Below is a small trained network, with its code and all its weights. Each question gives an input and a target symbol and asks what happens when units are switched off, that is, made to give their printed mean instead of their output.

import numpy as np


def w(rows, s, z=0):
    codes = np.array(rows[::2]) - 128.0
    scale = np.full(codes.shape[1], s)
    scale[-1] = z or s
    return codes * scale


def norm(h):
    return h / np.sqrt((h * h).mean(-1, keepdims=True) + 1e-5)


def f(y):
    return np.maximum(y, 0)


def softmax(a):
    e = np.exp(a - a.max(-1, keepdims=True))
    return e / e.sum(-1, keepdims=True)


def log_softmax(a):
    a = a - a.max(-1, keepdims=True)
    return a - np.log(np.exp(a).sum(-1, keepdims=True))


def net(x, mask):
    ids = ['αβζθλξπω'.index(c) for c in x.split()]
    T = len(ids)
    res = E[ids] + P[:T]
    r = norm(res)
    for j in range(2):
        rows = slice(4 * j, 4 * j + 4)
        q, k, v = (r @ M[0][rows].T for M in (Q, K, V))
        z = softmax(np.where(np.tri(T) > 0, q @ k.T / 4**0.5, -1e9)) @ v
        o = O[0][rows]
        res = res + np.where(mask[j], z, o[:, -1]) @ o[:, :-1]
    y = f(norm(res) @ A[0][:, :-1].T + A[0][:, -1])
    res = res + np.where(mask[2:10], y, B[0][:, -1]) @ B[0][:, :-1]
    return log_softmax(norm(res)[-1] @ U[:, :-1].T + U[:, -1])


Q, K, V, O, A, B = {}, {}, {}, {}, {}, {}
E = w([
[78,70,129],'α',
[128,190,124],'β',
[109,139,142],'ζ',
[117,173,135],'θ',
[134,252,145],'λ',
[172,224,127],'ξ',
[84,65,135],'π',
[148,105,159],'ω',
],0.016)
P = w([
[121,109,71],'0',
[110,140,206],'1',
[121,139,98],'2',
[208,165,227],'3',
[64,159,241],'4',
[120,149,96],'5',
[179,156,133],'6',
[51,184,251],'7',
[116,151,94],'8',
[176,156,128],'9',
],0.012)
Q[0] = w([
[157,104,28],'H0',
[196,80,134],'H0',
[114,164,224],'H0',
[223,142,110],'H0',
[120,104,181],'H1',
[100,206,65],'H1',
[121,175,33],'H1',
[1,142,53],'H1',
],0.015)
K[0] = w([
[60,159,229],'H0',
[192,68,253],'H0',
[186,123,70],'H0',
[165,177,194],'H0',
[122,132,140],'H1',
[92,234,66],'H1',
[198,66,35],'H1',
[52,102,45],'H1',
],0.014)
V[0] = w([
[254,164,139],'H0',
[204,184,39],'H0',
[72,208,131],'H0',
[167,170,233],'H0',
[132,137,222],'H1',
[164,103,178],'H1',
[184,208,100],'H1',
[169,185,218],'H1',
],0.01)
O[0] = w([
[238,183,166,130],'H0',
[109,242,156,251],'H0',
[63,194,84,255],'H0',
[185,76,178,93],'H0',
[99,198,106,178],'H1',
[92,195,103,98],'H1',
[89,1,76,226],'H1',
[93,125,130,241],'H1',
],0.0088,0.0048)
A[0] = w([
[152,127,252,115],'N0',
[116,138,158,228],'N1',
[88,127,160,113],'N2',
[97,126,110,2],'N3',
[168,162,133,195],'N4',
[95,55,146,169],'N5',
[164,129,71,109],'N6',
[141,183,167,18],'N7',
],0.024,0.0048)
B[0] = w([
[230,73,63,215],'N0',
[138,46,154,237],'N1',
[167,90,112,205],'N2',
[175,136,89,162],'N3',
[91,92,161,253],'N4',
[130,119,255,182],'N5',
[210,152,160,155],'N6',
[120,134,222,253],'N7',
],0.015,0.0072)
U = w([
[90,35,133,26],'α',
[155,209,106,185],'β',
[76,3,110,47],'ζ',
[97,103,69,255],'θ',
[84,189,153,122],'λ',
[219,175,180,90],'ξ',
[134,65,170,67],'π',
[203,49,100,163],'ω',
],0.013,0.0059)

Each question gives the input, a string of symbols that net reads in full, and the target symbol t.
The units are the heads (4 rows each of Q, K, V and O) and the neurons (one row each of A and B). Each row of codes is followed by its name. A weight is (code - 128) times the scale printed after its matrix; where a second scale follows, it is the last column's (O, A, B and U).
mask holds one flag per unit, heads first, then neurons. A switched-off unit (its flag False) gives its mean, the last column of its rows in O or B, instead of its output. The means were averaged over made-up inputs and are rounded, as every weight is.
A unit's drop is (log p(t) with every unit on - log p(t) with that unit switched off) / (log p(t) with every unit on - log p(t) with every unit switched off).
The circuit of an input: a set's keep is (log p(t) with only the set's units on - log p(t) with every unit switched off) / (log p(t) with every unit on - log p(t) with every unit switched off). Starting from all 10 units, units are removed one at a time, each time the one whose removal leaves the highest keep (on an exact tie, the one counted first), for as long as the keep stays at least 0.8.
units of the circuit, in order: the units of the circuit, biggest drop first
most important unit: the unit with the biggest drop
k most important neurons: the k neurons with the biggest drops, biggest first
which heads matter: for each layer, one digit per head in row order, 1 if its drop is at least 0.15 and else 0, layers parted by /
drop when u is switched off: that unit's drop, to one decimal
input θ ζ λ α ξ ξ λ α, target λ: most important neuron	(N4)
input θ θ π β λ λ θ ω, target λ: units of the circuit, in order	(H0; H1)
input θ ω λ, target λ: which heads matter	10
input ζ ξ ξ ζ ω θ, target θ: which heads matter	10
input ω λ β ω π ξ β λ, target ω: units of the circuit, in order	(N0; H0)
input θ θ β, target β: 3 most important neurons	(N4; N1; N0)
input ω π α λ β, target ω: units of the circuit, in order	(H0; N0)
input π ω λ λ ξ, target ζ: units of the circuit, in order	(H0; N7; H1)
input ξ λ θ θ π, target ξ: which heads matter	11
input ζ α β α α, target θ: which heads matter	11
input θ ξ ζ ω π λ ω π, target λ: which heads matter	11
input ξ π ω ω β θ α α, target ξ: units of the circuit, in order	(H1; H0)
input α ω θ ξ λ π ζ β, target ζ: which heads matter	10
input ζ λ λ π λ β λ, target λ: which heads matter	00
input π β β θ θ, target ζ: 3 most important neurons	(N7; N2; N1)
input ζ ξ λ θ ω ξ π ζ, target θ: units of the circuit, in order	(H0; H1; N7)
input ξ α ξ π ω ω λ ω, target ξ: most important unit	H1
input ω α ω ω ζ π λ π, target ω: units of the circuit, in order	(N0; H0)
input λ ω β ξ α ω π λ θ, target θ: 3 most important neurons	(N7; N0; N4)
input ω ω λ ξ ξ ζ α ξ, target ω: most important neuron	(N0)
input ω ζ θ π λ θ θ ω, target ω: which heads matter	10
input θ θ θ ω β ξ θ π, target λ: which heads matter	11
input ζ α θ λ ζ π ξ ζ, target θ: 2 most important neurons	(N7; N5)
input ζ β ζ β ω, target θ: 2 most important neurons	(N7; N5)
input π θ ζ ξ, target ω: 2 most important neurons	(N0; N5)
input ω ω α ζ ζ, target ω: units of the circuit, in order	(H0; N0)
input ζ λ ω ζ, target ω: units of the circuit, in order	(N0)
input θ α θ β ζ, target λ: drop when H0 is switched off	1.5
